Here is a tiny trained network, its code and every weight. The questions are about switching its units off for an input and a class, where a switched-off unit gives its printed mean instead of its output.

import numpy as np


def w(rows, s, z=0):
    codes = np.array(rows[::2]) - 128.0
    scale = np.full(codes.shape[1], s)
    scale[-1] = z or s
    return codes * scale


def norm(h):
    return h / np.sqrt((h * h).mean(-1, keepdims=True) + 1e-5)


def f(y):
    return np.maximum(y, 0)


def log_softmax(a):
    a = a - a.max(-1, keepdims=True)
    return a - np.log(np.exp(a).sum(-1, keepdims=True))


def net(x, mask):
    res = np.array(x, float).reshape(1, 2) / 4 @ E
    u = 0
    for l in range(3):
        y = f(norm(res) @ A[l][:, :-1].T + A[l][:, -1])
        res = res + np.where(mask[u : u + 10], y, B[l][:, -1]) @ B[l][:, :-1]
        u += 10
    return log_softmax(norm(res)[-1] @ U[:, :-1].T + U[:, -1])


A, B = {}, {}
E = w([
[154,138,65,123,210,169,168,230],'x0',
[90,255,112,111,99,149,165,145],'x1',
],0.0083)
A[0] = w([
[107,160,116,137,126,92,94,118,8],'0.n0',
[108,250,146,131,53,120,128,46,128],'0.n1',
[127,141,130,132,111,121,149,110,113],'0.n2',
[130,112,139,142,116,144,141,88,83],'0.n3',
[120,121,146,134,87,123,114,68,143],'0.n4',
[97,182,129,136,111,118,111,139,231],'0.n5',
[125,191,149,133,75,112,132,57,164],'0.n6',
[117,163,127,140,115,119,128,100,109],'0.n7',
[133,139,147,118,108,134,128,129,28],'0.n8',
[118,134,121,149,129,107,151,124,67],'0.n9',
],0.019,0.0015)
B[0] = w([
[158,129,157,119,147,99,136,158,148],'0.n0',
[81,145,174,75,106,75,1,63,249],'0.n1',
[119,130,110,144,110,116,98,111,147],'0.n2',
[125,134,106,144,91,98,85,145,160],'0.n3',
[140,181,105,171,112,63,87,98,203],'0.n4',
[138,111,136,159,133,131,161,165,175],'0.n5',
[112,141,200,128,155,75,75,114,213],'0.n6',
[104,102,98,120,131,126,101,128,160],'0.n7',
[152,128,154,136,146,106,128,139,140],'0.n8',
[129,131,113,136,109,120,120,119,133],'0.n9',
],0.035,0.019)
A[1] = w([
[96,110,144,196,74,119,152,156,18],'1.n0',
[132,135,165,84,131,145,117,111,224],'1.n1',
[160,161,127,109,148,145,136,116,10],'1.n2',
[173,208,39,118,142,179,223,125,67],'1.n3',
[149,164,149,58,141,109,48,133,79],'1.n4',
[154,146,123,135,121,133,160,116,90],'1.n5',
[150,67,183,102,125,136,142,83,37],'1.n6',
[153,147,252,154,133,97,188,132,21],'1.n7',
[186,205,39,203,99,79,114,64,146],'1.n8',
[61,193,120,61,129,148,67,132,178],'1.n9',
],0.025,0.0012)
B[1] = w([
[109,101,62,142,172,144,113,178,149],'1.n0',
[156,127,87,189,163,81,85,128,155],'1.n1',
[175,128,168,110,140,148,159,153,133],'1.n2',
[79,91,43,201,181,137,130,249,173],'1.n3',
[126,24,177,246,137,6,76,174,250],'1.n4',
[160,112,142,124,181,117,103,155,132],'1.n5',
[162,130,75,136,99,145,171,38,141],'1.n6',
[115,117,102,167,151,132,145,194,144],'1.n7',
[74,100,226,32,123,131,39,114,234],'1.n8',
[114,143,212,61,60,84,6,68,216],'1.n9',
],0.018,0.023)
A[2] = w([
[99,97,121,153,86,162,144,120,52],'2.n0',
[122,53,126,157,130,109,144,94,219],'2.n1',
[180,125,48,156,120,99,135,62,147],'2.n2',
[146,11,147,101,113,127,90,47,139],'2.n3',
[100,107,135,97,110,154,149,94,7],'2.n4',
[123,83,196,45,137,97,1,67,81],'2.n5',
[212,24,86,211,56,90,95,35,87],'2.n6',
[172,190,146,84,140,114,90,132,136],'2.n7',
[154,206,157,100,127,142,166,164,194],'2.n8',
[78,152,159,68,182,155,101,79,41],'2.n9',
],0.021,0.0011)
B[2] = w([
[162,190,156,122,136,131,158,147,131],'2.n0',
[88,193,146,136,77,119,132,112,146],'2.n1',
[195,189,77,91,157,170,159,85,141],'2.n2',
[192,231,102,64,119,155,140,39,187],'2.n3',
[134,188,127,88,153,123,89,135,130],'2.n4',
[76,140,162,185,130,6,24,102,254],'2.n5',
[144,151,100,57,184,195,157,98,177],'2.n6',
[150,53,139,158,180,94,120,60,151],'2.n7',
[45,144,107,194,76,114,119,163,128],'2.n8',
[212,138,106,227,108,52,122,104,152],'2.n9',
],0.019,0.045)
U = w([
[94,72,60,195,176,148,173,253,162],'0',
[192,200,93,40,146,203,201,30,126],'1',
[104,123,199,136,111,12,17,52,182],'2',
[132,55,190,121,49,158,220,111,1],'3',
],0.011,0.0061)

Each question gives the input, the list of numbers given to net, and the class t.
The units are the neurons (one row each of A and B). Each row of codes is followed by its name. A weight is (code - 128) times the scale printed after its matrix; where a second scale follows, it is the last column's (A, B and U).
mask holds one flag per neuron, layer by layer. A switched-off neuron (its flag False) gives its mean, the last column of its row in B, instead of its output. The means were averaged over made-up inputs and are rounded, as every weight is.
A unit's drop is (log p(t) with every unit on - log p(t) with that unit switched off) / (log p(t) with every unit on - log p(t) with every unit switched off).
k most important neurons: the k neurons with the biggest drops, biggest first
top k neurons in layer l: the k neurons of layer l with the biggest drops, biggest first
drop when u is switched off: that unit's drop, to one decimal
input [5,-6], class 1: top 4 neurons in layer 0 : (0.n4 0.n1 0.n6 0.n5)
input [2,-5], class 1: 4 most important neurons : (0.n4 0.n1 0.n6 0.n3)
input [5,-1], class 0: 4 most important neurons : (0.n1 0.n4 0.n3 0.n6)
input [3,-5], class 1: 3 most important neurons : (0.n4 0.n1 0.n6)
input [2,-7], class 1: most important neuron : (0.n4)
input [7,-2], class 0: 4 most important neurons : (0.n1 0.n4 0.n6 2.n5)
input [5,-4], class 0: top 2 neurons in layer 2 : (2.n3 2.n5)
input [6,1], class 0: 4 most important neurons : (0.n1 0.n4 0.n6 0.n3)
input [5,-7], class 1: 4 most important neurons : (0.n4 0.n1 0.n6 1.n8)
input [4,-3], class 0: top 2 neurons in layer 1 : (1.n9 1.n8)
input [6,-8], class 1: top 2 neurons in layer 0 : (0.n4 0.n1)
input [4,-4], class 1: top 3 neurons in layer 1 : (1.n8 1.n9 1.n3)
input [5,1], class 0: drop when 0.n4 is switched off : 1.0
input [5,4], class 0: drop when 0.n4 is switched off : 0.7
input [6,3], class 0: drop when 0.n6 is switched off : 0.1
input [3,-3], class 1: drop when 0.n4 is switched off : 1.0
